Look-ups in named tables: a row name and a column name give one cell, copied from the table.

zik.csv
,donosib,sil,dav,segozim,gasu,zenutur,tobika,dodol,kav
remevuk,63,97,167,115,126,88,70,100,99
rim,95,115,194,86,79,100,145,33,91
gulevag,19,87,95,55,79,91,125,106,86
ritat,139,93,111,55,122,98,84,86,106
repebag,142,91,116,35,69,88,143,64,117
lur,115,79,119,90,39,64,78,100,81
mik,55,99,51,114,109,109,146,57,101
nebun,127,80,37,84,124,96,110,48,100
ras,100,119,99,105,51,81,150,99,116
tek,27,93,46,37,82,77,14,113,93
lebuk,146,89,100,107,100,119,113,86,137
venago,20,74,133,215,112,119,127,92,86
kiz,142,93,33,79,103,114,108,73,107

What is the donosib of lebuk in zik? 146
What is the dav of rim in zik? 194
What is the zenutur of remevuk in zik? 88
What is the dav of mik in zik? 51
What is the kav of tek in zik? 93
What is the kav of ras in zik? 116
What is the donosib of ritat in zik? 139
What is the zenutur of lur in zik? 64
What is the dav of gulevag in zik? 95
What is the sil of lebuk in zik? 89
What is the dodol of mik in zik? 57
What is the gasu of lur in zik? 39

mip:
        lita  lor  mab  vasi  kono  duku  medop  vop  vit  fepoz
fevaf    113  139  105   124   194   178    195  158  129    111
turek    113  150  123    89   175   172    179  123   70    105
kebo     119  184   98    99   191   101    120  171   62    105
gitat    205  175   92   147   215   125    173  184   77     72
bolosi   196  117   84    93   247   165    192  198  183    154
zag      126  164  100    86   163   166    156  168  110    114

What is the vit of kebo in mip? 62
What is the vop of gitat in mip? 184
What is the duku of bolosi in mip? 165
What is the fepoz of bolosi in mip? 154
What is the duku of fevaf in mip? 178
What is the kono of kebo in mip? 191
What is the medop of kebo in mip? 120
What is the vit of bolosi in mip? 183
What is the lor of kebo in mip? 184
What is the medop of fevaf in mip? 195
What is the kono of fevaf in mip? 194
What is the kono of bolosi in mip? 247
What is the vop of bolosi in mip? 198

git:
        fil  filav  ger  nov  vul  dufa  petiko
pitatu  163    123  182  124  213    97      55
lev     132    189  140   97  130   121     236
biv     176    199  198  138  230    82     158
bot     143    104   76   76   70   249      47
kefezo  141     91   68  105   58   211      34
buv     110    119   99  158  121   246     164
tuden    93    178  128  174  170   195      59
rog     121     72   91  179   90    86      63

filav of tuden = 178
vul of buv = 121
dufa of rog = 86
petiko of lev = 236
fil of rog = 121
fil of tuden = 93

difusa =
       ropigo  guren  niz  zelo
dur       5.9    5.9  4.1   9.3
voviz     5.5    1.6  3.9   4.1
paru      1.4    4.7  3.2   3.9

paru, zelo => 3.9
paru, niz => 3.2
voviz, guren => 1.6
dur, guren => 5.9
dur, zelo => 9.3
voviz, niz => 3.9
dur, niz => 4.1
paru, ropigo => 1.4
voviz, zelo => 4.1
paru, guren => 4.7
dur, ropigo => 5.9
voviz, ropigo => 5.5

Table figada
,defuvoz,gaki,vob,dile
vosuv,6,11,-76,-53
ful,14,24,-71,-55
fof,26,39,-56,-63
delumu,37,54,-42,-64
tulub,21,32,-67,-57
rofe,32,47,-46,-65
zib,9,17,-74,-54

fof, gaki: 39
vosuv, vob: -76
delumu, defuvoz: 37
zib, defuvoz: 9
rofe, gaki: 47
delumu, vob: -42
Row with the largest gaki: delumu

nup
           bup  kuvolet
gived   21.802   80.976
toli    24.706   28.446
gigeke  36.408   49.707

toli, kuvolet -> 28.446
gived, kuvolet -> 80.976
toli, bup -> 24.706
gigeke, bup -> 36.408
gived, bup -> 21.802
gigeke, kuvolet -> 49.707
Which row has the largest bup? gigeke

Table fizafi
|  | pumu | lapu | bido | migad | bapaz | gorubur |
|---|---|---|---|---|---|---|
| gop | 0.77 | 0.59 | 0.25 | 0.55 | 0.72 | 0.62 |
| solapi | 0.27 | 0.44 | 0.54 | 0.35 | 0.25 | 0.55 |
| kori | 0.59 | 0.55 | 0.60 | 0.79 | 0.56 | 0.83 |
| tomirol | 0.56 | 0.54 | 0.69 | 0.67 | 0.53 | 0.65 |
| dil | 0.58 | 0.50 | 0.49 | 0.61 | 0.61 | 0.31 |

What is the pumu of kori in fizafi?
0.59
What is the migad of gop in fizafi?
0.55
What is the gorubur of gop in fizafi?
0.62
What is the gorubur of solapi in fizafi?
0.55
What is the migad of tomirol in fizafi?
0.67
What is the bido of dil in fizafi?
0.49
Row with the largest migad: kori

Table gezumet
	zazufu	rim	rumupo	zenib
bor	103	194	135	140
bavuku	125	103	168	176
kapil	113	98	126	128
ter	143	122	122	135
loruk	132	156	85	73
mugube	163	128	66	59

kapil, zenib -> 128
kapil, zazufu -> 113
kapil, rumupo -> 126
bor, rim -> 194
bavuku, rumupo -> 168
bor, zazufu -> 103
loruk, rim -> 156
bavuku, zazufu -> 125
ter, rumupo -> 122
bavuku, zenib -> 176
mugube, rumupo -> 66
bor, rumupo -> 135
loruk, rumupo -> 85
ter, zazufu -> 143
ter, zenib -> 135
loruk, zenib -> 73
mugube, zazufu -> 163
mugube, zenib -> 59
bor, zenib -> 140
ter, rim -> 122

guv =
,fopono,monoruf,mamiloz,resam,zufu,rafodo,benok,bafipob,lig
damemi,66,216,233,227,157,39,86,78,14
ran,159,137,118,148,145,153,135,134,149
gisas,125,167,147,154,152,139,130,150,111
dinifi,153,129,135,157,132,119,135,121,119
lomol,134,141,170,87,141,117,102,156,103
tuza,135,161,127,156,152,148,137,157,125
vasufot,179,101,112,117,118,168,151,157,173

zufu of tuza: 152
rafodo of tuza: 148
resam of vasufot: 117
monoruf of tuza: 161
rafodo of ran: 153
rafodo of lomol: 117
mamiloz of damemi: 233
bafipob of damemi: 78
bafipob of dinifi: 121
mamiloz of gisas: 147
zufu of dinifi: 132
benok of gisas: 130
bafipob of ran: 134
benok of tuza: 137
Which row has the largest benok? vasufot

nedop =
,vom,bezu,daz,nerez,sobuvo,tikilo,vob,midufu
ses,55.787,54.364,58.462,53.969,49.615,25.842,52.646,49.983
daravin,11.549,30.643,42.688,48.278,60.397,13.978,52.225,51.714
nuzo,38.296,54.452,46.198,64.518,46.320,24.610,46.019,46.032
kupagef,27.249,37.814,53.400,39.903,68.303,22.069,45.937,41.058
dagugar,33.926,24.157,51.812,60.456,80.785,7.115,30.828,26.204
ter,21.968,35.157,52.337,44.916,61.655,24.456,46.508,44.352
teru,25.954,39.170,54.908,42.140,60.117,23.789,50.045,42.321
sor,28.831,39.937,51.231,39.899,73.466,23.777,44.664,54.319
lor,48.706,41.462,42.383,64.801,58.123,33.862,58.769,33.711
getomuv,23.537,36.035,53.629,45.525,68.411,21.000,54.195,44.557
komotas,30.499,45.345,43.683,36.640,62.476,22.034,56.626,47.869
vik,54.022,49.523,58.978,50.279,43.552,22.907,40.358,50.286

lor, bezu => 41.462
teru, nerez => 42.140
komotas, tikilo => 22.034
vik, bezu => 49.523
ses, midufu => 49.983
vik, midufu => 50.286
vik, vom => 54.022

Table vosuk
|  | rutute | sivisu | rotopob | mup | dut | kirosem | zof |
|---|---|---|---|---|---|---|---|
| pul | 0.6 | 0.4 | 0.0 | -0.3 | 0.0 | 0.1 | 0.2 |
| pali | 0.0 | 0.1 | 0.2 | 0.3 | 0.5 | 0.7 | 0.3 |
| gatepu | -0.2 | 0.1 | 0.4 | 0.3 | 0.0 | 0.0 | 0.1 |
| nisupo | 0.1 | 0.3 | 0.2 | -0.1 | -0.1 | 0.3 | 0.2 |
| lon | 0.1 | 0.2 | 0.1 | 0.2 | 0.2 | 0.4 | 0.2 |
| zamab | 0.1 | 0.1 | 0.2 | 0.3 | 0.5 | 0.5 | 0.1 |
| luk | 0.0 | 0.0 | -0.1 | 0.1 | 0.1 | 0.3 | 0.7 |
| gubab | 0.1 | 0.4 | 0.4 | 0.3 | 0.1 | 0.2 | 0.1 |
| zafizi | 0.2 | 0.4 | 0.1 | 0.3 | 0.0 | 0.6 | 0.3 |
| mupenif | 0.6 | 0.4 | 0.0 | -0.3 | 0.4 | 0.1 | 0.3 |
| mose | 0.2 | 0.3 | 0.0 | 0.0 | 0.5 | 0.2 | 0.4 |
| lorab | 0.2 | 0.2 | 0.0 | 0.3 | 0.1 | -0.2 | 0.1 |
| gabugig | -0.1 | 0.0 | -0.5 | -0.1 | 0.4 | 0.3 | 0.2 |

What is the dut of pul in vosuk?
0.0
What is the kirosem of zamab in vosuk?
0.5
What is the zof of gabugig in vosuk?
0.2
What is the dut of nisupo in vosuk?
-0.1
What is the mup of mupenif in vosuk?
-0.3
What is the kirosem of mose in vosuk?
0.2
What is the rotopob of lorab in vosuk?
0.0
What is the mup of lon in vosuk?
0.2
Which row has the largest zof? luk

